Here is a tiny trained network, its code and every weight. The questions are about switching its units off for an input and a target symbol, where a switched-off unit gives its printed mean instead of its output.

import numpy as np


def w(rows, s, z=0):
    codes = np.array(rows[::2]) - 128.0
    scale = np.full(codes.shape[1], s)
    scale[-1] = z or s
    return codes * scale


def norm(h):
    return h / np.sqrt((h * h).mean(-1, keepdims=True) + 1e-5)


def f(y):
    return np.maximum(y, 0)


def softmax(a):
    e = np.exp(a - a.max(-1, keepdims=True))
    return e / e.sum(-1, keepdims=True)


def log_softmax(a):
    a = a - a.max(-1, keepdims=True)
    return a - np.log(np.exp(a).sum(-1, keepdims=True))


def net(x, mask):
    ids = ['βγζηθξπσψω'.index(c) for c in x.split()]
    T = len(ids)
    res = E[ids] + P[:T]
    u = 0
    for l in range(3):
        q, k, v = (norm(res) @ M[l].T for M in (Q, K, V))
        z = softmax(np.where(np.tri(T) > 0, q @ k.T / 2**0.5, -1e9)) @ v
        res = res + np.where(mask[u], z, O[l][:, -1]) @ O[l][:, :-1]
        u += 1
        y = f(norm(res) @ A[l][:, :-1].T + A[l][:, -1])
        res = res + np.where(mask[u : u + 8], y, B[l][:, -1]) @ B[l][:, :-1]
        u += 8
    return log_softmax(norm(res)[-1] @ U[:, :-1].T + U[:, -1])


Q, K, V, O, A, B = {}, {}, {}, {}, {}, {}
E = w([
[104,69,164],'β',
[49,101,67],'γ',
[68,111,108],'ζ',
[233,106,92],'η',
[163,95,58],'θ',
[170,86,176],'ξ',
[220,75,81],'π',
[73,176,60],'σ',
[182,133,254],'ψ',
[55,90,40],'ω',
],0.0086)
P = w([
[125,166,111],'0',
[136,205,131],'1',
[127,241,201],'2',
[41,2,115],'3',
[255,68,68],'4',
[140,240,213],'5',
[40,40,134],'6',
[242,9,79],'7',
],0.0057)
Q[0] = w([
[146,207,88],'0.h0',
[254,122,33],'0.h0',
],0.0041)
K[0] = w([
[255,141,97],'0.h0',
[181,4,61],'0.h0',
],0.0058)
V[0] = w([
[128,3,43],'0.h0',
[166,90,95],'0.h0',
],0.0061)
O[0] = w([
[57,3,196,253],'0.h0',
[177,204,56,185],'0.h0',
],0.0046,0.0016)
A[0] = w([
[178,102,163,125],'0.n0',
[47,177,69,110],'0.n1',
[160,115,33,146],'0.n2',
[77,80,110,117],'0.n3',
[143,128,26,247],'0.n4',
[168,145,127,46],'0.n5',
[120,2,101,85],'0.n6',
[115,119,65,24],'0.n7',
],0.0083,0.0013)
B[0] = w([
[96,114,78,184],'0.n0',
[118,97,85,176],'0.n1',
[108,100,208,197],'0.n2',
[148,118,169,184],'0.n3',
[198,85,187,204],'0.n4',
[118,104,104,149],'0.n5',
[169,254,187,254],'0.n6',
[181,146,129,154],'0.n7',
],0.006,0.0057)
Q[1] = w([
[172,186,254],'1.h0',
[194,130,153],'1.h0',
],0.0063)
K[1] = w([
[230,79,1],'1.h0',
[144,250,136],'1.h0',
],0.0056)
V[1] = w([
[147,32,14],'1.h0',
[168,79,254],'1.h0',
],0.0047)
O[1] = w([
[252,196,28,75],'1.h0',
[168,41,83,253],'1.h0',
],0.0035,0.003)
A[1] = w([
[116,225,194,60],'1.n0',
[87,254,94,141],'1.n1',
[25,108,28,6],'1.n2',
[62,201,117,51],'1.n3',
[180,138,78,32],'1.n4',
[75,124,246,123],'1.n5',
[239,171,160,128],'1.n6',
[65,143,87,70],'1.n7',
],0.0065,0.0026)
B[1] = w([
[253,37,161,160],'1.n0',
[75,218,242,155],'1.n1',
[133,63,124,152],'1.n2',
[14,188,127,142],'1.n3',
[102,135,53,139],'1.n4',
[166,73,2,223],'1.n5',
[121,53,127,253],'1.n6',
[191,60,103,142],'1.n7',
],0.0038,0.0049)
Q[2] = w([
[124,71,110],'2.h0',
[4,202,204],'2.h0',
],0.0046)
K[2] = w([
[74,79,83],'2.h0',
[18,178,254],'2.h0',
],0.0063)
V[2] = w([
[154,138,2],'2.h0',
[173,161,124],'2.h0',
],0.0091)
O[2] = w([
[78,49,42,11],'2.h0',
[196,203,1,104],'2.h0',
],0.0096,0.0012)
A[2] = w([
[51,124,107,3],'2.n0',
[2,198,127,85],'2.n1',
[184,112,118,194],'2.n2',
[153,61,140,74],'2.n3',
[46,108,75,87],'2.n4',
[125,65,195,188],'2.n5',
[222,184,169,19],'2.n6',
[39,13,121,28],'2.n7',
],0.0061,0.002)
B[2] = w([
[90,66,148,135],'2.n0',
[93,2,72,146],'2.n1',
[24,94,46,221],'2.n2',
[143,121,194,202],'2.n3',
[195,134,171,147],'2.n4',
[185,138,85,253],'2.n5',
[145,232,55,196],'2.n6',
[180,230,120,183],'2.n7',
],0.0062,0.0045)
U = w([
[141,73,196,46],'β',
[76,54,155,233],'γ',
[113,136,220,222],'ζ',
[147,107,4,106],'η',
[169,161,133,47],'θ',
[124,143,69,139],'ξ',
[157,73,52,98],'π',
[117,163,147,254],'σ',
[174,160,138,146],'ψ',
[116,42,174,8],'ω',
],0.014,0.0042)

Each question gives the input, a string of symbols that net reads in full, and the target symbol t.
The units are the heads (2 rows each of Q, K, V and O) and the neurons (one row each of A and B). Each row of codes is followed by its name. A weight is (code - 128) times the scale printed after its matrix; where a second scale follows, it is the last column's (O, A, B and U).
mask holds one flag per unit, layer by layer, with each layer's heads first. A switched-off unit (its flag False) gives its mean, the last column of its rows in O or B, instead of its output. The means were averaged over made-up inputs and are rounded, as every weight is.
A unit's drop is (log p(t) with every unit on - log p(t) with that unit switched off) / (log p(t) with every unit on - log p(t) with every unit switched off).
The circuit of an input: a set's keep is (log p(t) with only the set's units on - log p(t) with every unit switched off) / (log p(t) with every unit on - log p(t) with every unit switched off). Starting from the 12 units with the biggest drops (on a tie, the unit counted first), units are removed one at a time, each time the one whose removal leaves the highest keep (on an exact tie, the one counted first), for as long as the keep stays at least 0.8.
circuit, biggest first: the units of the circuit, biggest drop first
top k neurons: the k neurons with the biggest drops, biggest first
k most important neurons of layer l: the k neurons of layer l with the biggest drops, biggest first
drop when u is switched off: that unit's drop, to one decimal
input ξ β θ ζ, target η: circuit, biggest first : 1.n5; 2.n7
input η θ ξ, target η: circuit, biggest first : 0.n6; 2.h0; 1.h0
input σ ω η γ η ω, target η: top 2 neurons : 0.n6; 0.n1
input β β β β γ β ζ, target ζ: circuit, biggest first : 2.h0
input β θ σ β, target ζ: circuit, biggest first : 2.h0; 0.n6
input ξ ξ ω γ, target η: top 2 neurons : 0.n6; 0.n2
input β γ ξ ψ ξ η ζ, target ζ: top 2 neurons : 2.n2; 2.n7
input ψ ζ ω, target ζ: top 2 neurons : 1.n1; 1.n5
input π ξ ψ η γ ξ ζ, target ψ: top 2 neurons : 1.n5; 2.n7
input η β θ, target η: top 3 neurons : 0.n6; 0.n3; 0.n7
input η ξ σ β, target π: top 3 neurons : 0.n6; 1.n5; 0.n2
input ω η β, target η: top 2 neurons : 0.n6; 1.n5
input ξ β θ γ, target η: top 2 neurons : 0.n6; 2.n7
input σ π β ξ η θ, target η: 4 most important neurons of layer 0 : 0.n6; 0.n1; 0.n3; 0.n5
input η η π ξ, target π: circuit, biggest first : 2.h0
input ψ θ ω, target ψ: 2 most important neurons of layer 1 : 1.n5; 1.n2
input ξ ψ θ η ξ β, target η: top 2 neurons : 0.n6; 1.n0
input ζ η ω η π β, target π: 2 most important neurons of layer 1 : 1.n5; 1.n0
input θ ψ π γ γ γ, target γ: top 2 neurons : 0.n6; 2.n1
input η θ ω ζ, target π: most important neuron of layer 0 : 0.n6
input β ξ η θ γ ω γ, target ζ: 2 most important neurons of layer 0 : 0.n3; 0.n0
input ζ β γ, target γ: 2 most important neurons of layer 0 : 0.n6; 0.n1
input ξ ψ ξ β ω π, target π: drop when 2.n6 is switched off : 0.1
input γ η ω η π η, target η: drop when 0.n0 is switched off : 0.0
input η ξ β η ξ ξ, target η: drop when 0.h0 is switched off : 0.2
